Below are the code and all the weights of a small trained network. Each question names an input and a target symbol and asks about switching units off, where a switched-off unit gives its printed mean instead of its output.

import numpy as np


def w(rows, s, z=0):
    codes = np.array(rows[::2]) - 128.0
    scale = np.full(codes.shape[1], s)
    scale[-1] = z or s
    return codes * scale


def norm(h):
    return h / np.sqrt((h * h).mean(-1, keepdims=True) + 1e-5)


def f(y):
    return np.maximum(y, 0)


def softmax(a):
    e = np.exp(a - a.max(-1, keepdims=True))
    return e / e.sum(-1, keepdims=True)


def log_softmax(a):
    a = a - a.max(-1, keepdims=True)
    return a - np.log(np.exp(a).sum(-1, keepdims=True))


def net(x, mask):
    ids = ['βγδζθμστφψω'.index(c) for c in x.split()]
    T = len(ids)
    res = E[ids] + P[:T]
    q, k, v = (norm(res) @ M[0].T for M in (Q, K, V))
    z = softmax(np.where(np.tri(T) > 0, q @ k.T / 3**0.5, -1e9)) @ v
    res = res + np.where(mask[0], z, O[0][:, -1]) @ O[0][:, :-1]
    y = f(norm(res) @ A[0][:, :-1].T + A[0][:, -1])
    res = res + np.where(mask[1:13], y, B[0][:, -1]) @ B[0][:, :-1]
    return log_softmax(norm(res)[-1] @ U[:, :-1].T + U[:, -1])


Q, K, V, O, A, B = {}, {}, {}, {}, {}, {}
E = w([
[172,25,113,73,132],'β',
[82,5,187,80,110],'γ',
[76,67,146,189,109],'δ',
[211,160,112,162,87],'ζ',
[214,163,161,68,186],'θ',
[157,129,111,168,124],'μ',
[175,78,174,172,87],'σ',
[154,127,111,208,129],'τ',
[49,185,170,176,128],'φ',
[69,167,113,134,201],'ψ',
[125,81,170,124,189],'ω',
],0.022)
P = w([
[44,124,24,178,46],'0',
[97,71,23,168,135],'1',
[129,82,41,184,167],'2',
[170,119,65,184,197],'3',
[229,131,60,178,222],'4',
[209,155,119,231,255],'5',
],0.0059)
Q[0] = w([
[156,36,106,246,248],'head 1',
[146,106,182,211,208],'head 1',
[159,47,143,206,117],'head 1',
],0.017)
K[0] = w([
[178,172,249,136,196],'head 1',
[186,219,203,67,216],'head 1',
[133,181,151,201,175],'head 1',
],0.014)
V[0] = w([
[141,90,125,211,136],'head 1',
[144,78,251,108,105],'head 1',
[72,112,125,112,220],'head 1',
],0.023)
O[0] = w([
[133,59,19,188,158,183],'head 1',
[67,77,193,193,9,74],'head 1',
[73,143,194,193,196,249],'head 1',
],0.014,0.017)
A[0] = w([
[69,130,104,139,169,87],'neuron 1',
[60,72,172,82,95,136],'neuron 2',
[126,191,122,106,153,167],'neuron 3',
[179,162,92,113,108,251],'neuron 4',
[145,89,106,169,125,253],'neuron 5',
[77,253,82,144,94,157],'neuron 6',
[86,98,125,50,149,96],'neuron 7',
[158,51,161,113,168,85],'neuron 8',
[116,149,99,90,226,95],'neuron 9',
[174,194,142,83,68,216],'neuron 10',
[101,183,197,100,159,83],'neuron 11',
[93,100,187,173,118,61],'neuron 12',
],0.017,0.0047)
B[0] = w([
[154,81,133,190,96,207],'neuron 1',
[221,173,114,50,204,165],'neuron 2',
[119,101,158,75,133,187],'neuron 3',
[27,126,167,218,116,163],'neuron 4',
[94,90,203,67,118,214],'neuron 5',
[211,159,180,234,25,156],'neuron 6',
[170,159,109,204,157,141],'neuron 7',
[129,176,132,250,110,170],'neuron 8',
[183,196,168,99,50,255],'neuron 9',
[113,215,137,123,42,145],'neuron 10',
[83,94,70,15,133,190],'neuron 11',
[86,168,87,50,132,197],'neuron 12',
],0.017,0.012)
U = w([
[152,251,164,152,150,160],'β',
[155,119,71,113,119,240],'γ',
[154,108,54,168,118,164],'δ',
[167,182,184,215,7,109],'ζ',
[85,141,184,45,59,179],'θ',
[149,145,91,148,40,100],'μ',
[111,158,116,137,97,1],'σ',
[13,139,181,186,138,130],'τ',
[145,69,123,149,25,154],'φ',
[215,69,172,101,99,48],'ψ',
[103,91,114,146,98,89],'ω',
],0.011,0.0035)

Each question gives the input, a string of symbols that net reads in full, and the target symbol t.
The units are the heads (3 rows each of Q, K, V and O) and the neurons (one row each of A and B). Each row of codes is followed by its name. A weight is (code - 128) times the scale printed after its matrix; where a second scale follows, it is the last column's (O, A, B and U).
mask holds one flag per unit, heads first, then neurons. A switched-off unit (its flag False) gives its mean, the last column of its rows in O or B, instead of its output. The means were averaged over made-up inputs and are rounded, as every weight is.
A unit's drop is (log p(t) with every unit on - log p(t) with that unit switched off) / (log p(t) with every unit on - log p(t) with every unit switched off).
The circuit of an input: a set's keep is (log p(t) with only the set's units on - log p(t) with every unit switched off) / (log p(t) with every unit on - log p(t) with every unit switched off). Starting from the 12 units with the biggest drops (on a tie, the unit counted first), units are removed one at a time, each time the one whose removal leaves the highest keep (on an exact tie, the one counted first), for as long as the keep stays at least 0.8.
circuit, biggest first: the units of the circuit, biggest drop first
unit that matters most: the unit with the biggest drop
top k neurons: the k neurons with the biggest drops, biggest first
drop when u is switched off: that unit's drop, to one decimal
input ω β ω γ γ, target τ: top neuron -> neuron 12
input φ β μ, target ζ: circuit, biggest first -> neuron 4; neuron 12; head 1
input ζ β φ τ, target ζ: circuit, biggest first -> neuron 2; neuron 12
input δ τ φ δ, target ζ: circuit, biggest first -> head 1; neuron 9; neuron 1
input φ θ τ φ, target θ: circuit, biggest first -> head 1; neuron 11
input ω σ ψ ψ θ, target θ: circuit, biggest first -> head 1; neuron 11
input β μ ψ β ω ζ, target τ: circuit, biggest first -> head 1; neuron 9
input τ μ σ φ δ, target ζ: top 2 neurons -> neuron 11; neuron 9
input ω μ μ φ, target ζ: top 2 neurons -> neuron 6; neuron 1
input φ β τ, target ζ: top 3 neurons -> neuron 9; neuron 4; neuron 2
input ψ ψ β μ ω σ, target τ: top 2 neurons -> neuron 9; neuron 12
input δ β γ σ θ σ, target θ: drop when head 1 is switched off -> 1.2
input θ ω ψ δ, target θ: drop when neuron 2 is switched off -> -0.1
input δ ω φ ζ, target τ: unit that matters most -> neuron 4
input β ω σ β φ β, target ζ: drop when neuron 8 is switched off -> 0.3
input ω φ τ, target τ: top 2 neurons -> neuron 5; neuron 6
